Here is a tiny trained network, its code and every weight. The questions are about switching its units off for an input and a target symbol, where a switched-off unit gives its printed mean instead of its output.

import numpy as np


def w(rows, s, z=0):
    codes = np.array(rows[::2]) - 128.0
    scale = np.full(codes.shape[1], s)
    scale[-1] = z or s
    return codes * scale


def norm(h):
    return h / np.sqrt((h * h).mean(-1, keepdims=True) + 1e-5)


def f(y):
    return y / 2 * (1 + np.tanh(0.7978845608 * (y + 0.044715 * y**3)))


def softmax(a):
    e = np.exp(a - a.max(-1, keepdims=True))
    return e / e.sum(-1, keepdims=True)


def log_softmax(a):
    a = a - a.max(-1, keepdims=True)
    return a - np.log(np.exp(a).sum(-1, keepdims=True))


def net(x, mask):
    ids = ['βγδεζθλμπσφ'.index(c) for c in x.split()]
    T = len(ids)
    res = E[ids] + P[:T]
    u = 0
    for l in range(3):
        q, k, v = (norm(res) @ M[l].T for M in (Q, K, V))
        z = softmax(np.where(np.tri(T) > 0, q @ k.T / 2**0.5, -1e9)) @ v
        res = res + np.where(mask[u], z, O[l][:, -1]) @ O[l][:, :-1]
        u += 1
        y = f(norm(res) @ A[l][:, :-1].T + A[l][:, -1])
        res = res + np.where(mask[u : u + 4], y, B[l][:, -1]) @ B[l][:, :-1]
        u += 4
    return log_softmax(norm(res)[-1] @ U[:, :-1].T + U[:, -1])


Q, K, V, O, A, B = {}, {}, {}, {}, {}, {}
E = w([
[142,33,135,124],'β',
[193,155,133,124],'γ',
[136,46,113,154],'δ',
[122,161,76,152],'ε',
[139,158,174,110],'ζ',
[180,127,183,148],'θ',
[195,146,97,141],'λ',
[70,54,19,5],'μ',
[103,129,116,195],'π',
[115,186,126,166],'σ',
[242,99,126,126],'φ',
],0.017)
P = w([
[56,94,194,2],'0',
[204,151,136,184],'1',
[114,128,165,205],'2',
[84,130,132,225],'3',
[131,133,119,184],'4',
[121,129,119,190],'5',
[129,127,112,181],'6',
[130,125,104,185],'7',
[148,122,113,173],'8',
[141,125,99,163],'9',
[238,130,119,106],'10',
[135,127,99,173],'11',
[153,144,97,157],'12',
],0.0048)
Q[0] = w([
[254,112,123,192],'0.h0',
[24,116,133,139],'0.h0',
],0.0082)
K[0] = w([
[138,95,132,2],'0.h0',
[142,214,126,190],'0.h0',
],0.0087)
V[0] = w([
[170,56,239,124],'0.h0',
[255,92,220,47],'0.h0',
],0.0043)
O[0] = w([
[147,244,65,136,214],'0.h0',
[1,12,55,159,254],'0.h0',
],0.0036,0.00072)
A[0] = w([
[113,3,82,228,175],'0.n0',
[103,209,115,195,249],'0.n1',
[31,76,37,217,213],'0.n2',
[102,112,53,142,42],'0.n3',
],0.0061,0.0018)
B[0] = w([
[193,215,104,121,199],'0.n0',
[186,50,124,151,254],'0.n1',
[201,118,150,47,199],'0.n2',
[135,1,221,101,128],'0.n3',
],0.0073,0.0051)
Q[1] = w([
[196,69,114,130],'1.h0',
[2,101,237,99],'1.h0',
],0.0093)
K[1] = w([
[24,106,164,3],'1.h0',
[246,200,198,224],'1.h0',
],0.0063)
V[1] = w([
[97,95,149,1],'1.h0',
[77,244,59,70],'1.h0',
],0.0076)
O[1] = w([
[53,14,109,200,251],'1.h0',
[104,94,255,171,163],'1.h0',
],0.0091,0.0033)
A[1] = w([
[152,147,58,7,254],'1.n0',
[128,23,230,122,70],'1.n1',
[155,254,139,148,197],'1.n2',
[113,175,44,103,90],'1.n3',
],0.0094,0.0012)
B[1] = w([
[85,173,152,190,218],'1.n0',
[174,253,124,127,252],'1.n1',
[130,53,90,96,233],'1.n2',
[171,169,162,50,167],'1.n3',
],0.0077,0.0046)
Q[2] = w([
[253,179,152,135],'2.h0',
[114,62,133,174],'2.h0',
],0.014)
K[2] = w([
[30,103,255,252],'2.h0',
[98,92,70,80],'2.h0',
],0.0089)
V[2] = w([
[92,176,90,163],'2.h0',
[94,142,171,12],'2.h0',
],0.011)
O[2] = w([
[10,64,216,42,7],'2.h0',
[102,158,93,139,60],'2.h0',
],0.013,0.0018)
A[2] = w([
[248,157,121,125,79],'2.n0',
[47,149,1,31,215],'2.n1',
[64,185,154,119,3],'2.n2',
[185,78,54,173,209],'2.n3',
],0.0076,0.002)
B[2] = w([
[140,135,197,101,224],'2.n0',
[36,160,181,110,182],'2.n1',
[167,2,135,176,108],'2.n2',
[71,76,82,63,253],'2.n3',
],0.0087,0.0052)
U = w([
[92,96,47,111,120],'β',
[124,146,180,165,94],'γ',
[140,98,110,81,108],'δ',
[163,242,254,163,74],'ε',
[122,162,165,152,94],'ζ',
[22,183,150,66,254],'θ',
[160,123,160,95,62],'λ',
[61,166,104,230,87],'μ',
[144,217,153,54,85],'π',
[183,225,49,151,233],'σ',
[185,122,131,23,77],'φ',
],0.0094,0.0029)

Each question gives the input, a string of symbols that net reads in full, and the target symbol t.
The units are the heads (2 rows each of Q, K, V and O) and the neurons (one row each of A and B). Each row of codes is followed by its name. A weight is (code - 128) times the scale printed after its matrix; where a second scale follows, it is the last column's (O, A, B and U).
mask holds one flag per unit, layer by layer, with each layer's heads first. A switched-off unit (its flag False) gives its mean, the last column of its rows in O or B, instead of its output. The means were averaged over made-up inputs and are rounded, as every weight is.
A unit's drop is (log p(t) with every unit on - log p(t) with that unit switched off) / (log p(t) with every unit on - log p(t) with every unit switched off).
The circuit of an input: a set's keep is (log p(t) with only the set's units on - log p(t) with every unit switched off) / (log p(t) with every unit on - log p(t) with every unit switched off). Starting from the 12 units with the biggest drops (on a tie, the unit counted first), units are removed one at a time, each time the one whose removal leaves the highest keep (on an exact tie, the one counted first), for as long as the keep stays at least 0.8.
units of the circuit, in order: the units of the circuit, biggest drop first
top k neurons: the k neurons with the biggest drops, biggest first
top k neurons in layer l: the k neurons of layer l with the biggest drops, biggest first
input θ θ δ γ ε φ σ σ β β θ ε, target θ: top 2 neurons	1.n0, 0.n2
input ε σ φ σ δ ζ ε σ θ σ σ ε, target ε: top 3 neurons	0.n0, 0.n2, 1.n1
input σ σ σ θ σ σ δ π, target σ: top 3 neurons	1.n2, 0.n3, 1.n1
input δ μ γ θ φ φ ε, target β: units of the circuit, in order	1.h0, 2.n3
input φ σ δ, target φ: top 2 neurons	0.n0, 0.n2
input θ ε φ σ σ π π σ θ μ, target θ: units of the circuit, in order	2.n1, 1.n0
input θ σ β θ ε, target θ: units of the circuit, in order	1.h0, 2.h0, 2.n1
input θ σ σ σ φ θ γ σ θ λ θ, target θ: top 3 neurons	0.n0, 0.n2, 1.n0
input θ σ φ γ θ ζ, target θ: units of the circuit, in order	1.h0, 2.h0, 1.n0, 0.h0
input σ π σ, target σ: top 4 neurons	0.n2, 0.n3, 1.n2, 1.n1
input ε σ σ λ ε γ, target ε: units of the circuit, in order	1.h0
input θ ζ ζ, target θ: top 2 neurons	0.n0, 1.n0
input ε σ σ σ θ θ ζ σ, target ε: units of the circuit, in order	0.h0, 0.n1, 1.h0, 0.n2
input φ δ σ ε π β δ σ θ, target φ: units of the circuit, in order	1.h0, 2.h0
input ε π θ φ β β λ μ σ σ, target μ: units of the circuit, in order	1.h0
input β γ θ μ, target θ: top 3 neurons	2.n1, 0.n1, 1.n0
input σ σ δ σ λ π ε ζ, target σ: top 4 neurons	0.n3, 1.n2, 1.n1, 0.n2
input σ σ σ θ, target σ: units of the circuit, in order	1.h0, 2.h0, 1.n2, 0.n1
input σ β θ β σ γ γ β, target σ: top 3 neurons	0.n0, 1.n2, 0.n3
input θ σ σ, target θ: top 4 neurons	0.n0, 0.n2, 1.n0, 1.n3
input θ ε θ σ δ β, target θ: top 3 neurons in layer 0	0.n2, 0.n0, 0.n1
